Here is a tiny trained network, its code and every weight. The questions are about switching its units off for an input and a class, where a switched-off unit gives its printed mean instead of its output.

import numpy as np


def w(rows, s, z=0):
    codes = np.array(rows[::2]) - 128.0
    scale = np.full(codes.shape[1], s)
    scale[-1] = z or s
    return codes * scale


def f(y):
    return y / 2 * (1 + np.tanh(0.7978845608 * (y + 0.044715 * y**3)))


def log_softmax(a):
    a = a - a.max(-1, keepdims=True)
    return a - np.log(np.exp(a).sum(-1, keepdims=True))


def net(x, mask):
    res = np.array(x, float).reshape(1, 3) / 4 @ E
    y = f(res @ A[0][:, :-1].T + A[0][:, -1])
    res = res + np.where(mask, y, B[0][:, -1]) @ B[0][:, :-1]
    return log_softmax(res[-1] @ U[:, :-1].T + U[:, -1])


A, B = {}, {}
E = w([
[253,28,21,11,220,26,245],'x0',
[51,8,247,13,36,193,229],'x1',
[232,109,51,58,29,226,23],'x2',
],0.004)
A[0] = w([
[239,128,22,38,181,77,118,212],'N0',
[83,228,53,233,237,13,164,146],'N1',
[152,12,184,8,230,9,251,216],'N2',
[194,243,47,232,29,246,9,207],'N3',
[247,191,20,43,200,64,107,125],'N4',
[223,229,4,234,57,237,22,137],'N5',
[240,128,26,25,200,76,108,222],'N6',
[237,53,24,16,153,37,223,250],'N7',
[63,223,47,247,233,12,164,163],'N8',
[195,226,46,246,26,234,15,194],'N9',
[6,191,225,243,124,153,165,247],'N10',
[131,15,214,6,188,12,240,216],'N11',
[9,161,248,255,121,156,171,209],'N12',
[33,8,252,26,42,187,194,255],'N13',
[204,15,217,31,13,226,80,214],'N14',
[30,248,41,238,238,7,174,166],'N15',
[70,239,124,230,26,235,20,255],'N16',
[156,20,175,3,227,12,244,217],'N17',
[16,35,239,63,199,37,239,130],'N18',
],0.0037,0.0031)
B[0] = w([
[239,134,19,3,32,128,58,211],'N0',
[27,225,23,77,26,239,126,188],'N1',
[240,239,66,206,202,15,225,238],'N2',
[242,227,243,238,231,21,28,216],'N3',
[224,28,16,24,14,209,28,185],'N4',
[238,56,189,236,233,19,31,192],'N5',
[235,124,17,20,10,129,70,218],'N6',
[221,221,13,43,33,33,133,254],'N7',
[19,239,27,150,26,232,113,195],'N8',
[228,214,232,236,239,18,30,208],'N9',
[6,25,233,116,200,237,216,229],'N10',
[208,238,126,218,208,23,235,227],'N11',
[13,18,236,51,230,251,210,219],'N12',
[10,191,236,194,178,148,224,247],'N13',
[18,234,113,223,32,211,215,202],'N14',
[11,239,43,223,14,223,172,201],'N15',
[69,188,244,245,216,83,61,242],'N16',
[241,228,54,193,196,13,224,236],'N17',
[223,32,238,153,242,31,232,195],'N18',
],0.0036,0.0053)
U = w([
[20,226,210,231,53,229,99,250],'0',
[239,181,209,233,240,15,143,91],'1',
[111,237,16,15,25,172,235,229],'2',
[252,40,34,22,61,158,16,1],'3',
[18,23,240,49,243,226,232,5],'4',
],0.0037,0.0031)

Each question gives the input, the list of numbers given to net, and the class t.
The units are the neurons (one row each of A and B). Each row of codes is followed by its name. A weight is (code - 128) times the scale printed after its matrix; where a second scale follows, it is the last column's (A, B and U).
mask holds one flag per neuron, in row order. A switched-off neuron (its flag False) gives its mean, the last column of its row in B, instead of its output. The means were averaged over made-up inputs and are rounded, as every weight is.
A unit's drop is (log p(t) with every unit on - log p(t) with that unit switched off) / (log p(t) with every unit on - log p(t) with every unit switched off).
The circuit of an input: a set's keep is (log p(t) with only the set's units on - log p(t) with every unit switched off) / (log p(t) with every unit on - log p(t) with every unit switched off). Starting from the 12 units with the biggest drops (on a tie, the unit counted first), units are removed one at a time, each time the one whose removal leaves the highest keep (on an exact tie, the one counted first), for as long as the keep stays at least 0.8.
circuit, biggest first: the units of the circuit, biggest drop first
most important unit: the unit with the biggest drop
k most important neurons: the k neurons with the biggest drops, biggest first
drop when u is switched off: that unit's drop, to one decimal
input [0,-3,-6], class 0: circuit, biggest first	[N15 N8]
input [-6,5,0], class 4: circuit, biggest first	[N12 N10 N15 N7]
input [-8,2,-6], class 4: circuit, biggest first	[N12 N10]
input [8,-1,-8], class 2: circuit, biggest first	[N1 N8 N7]
input [0,-8,0], class 0: circuit, biggest first	[N15 N8]
input [-3,-4,-8], class 0: 2 most important neurons	[N15 N8]
input [2,-8,5], class 3: most important unit	N4
input [7,0,5], class 3: drop when N14 is switched off	-0.1
input [-8,-4,4], class 1: drop when N3 is switched off	0.2
input [8,-1,2], class 3: drop when N13 is switched off	0.2
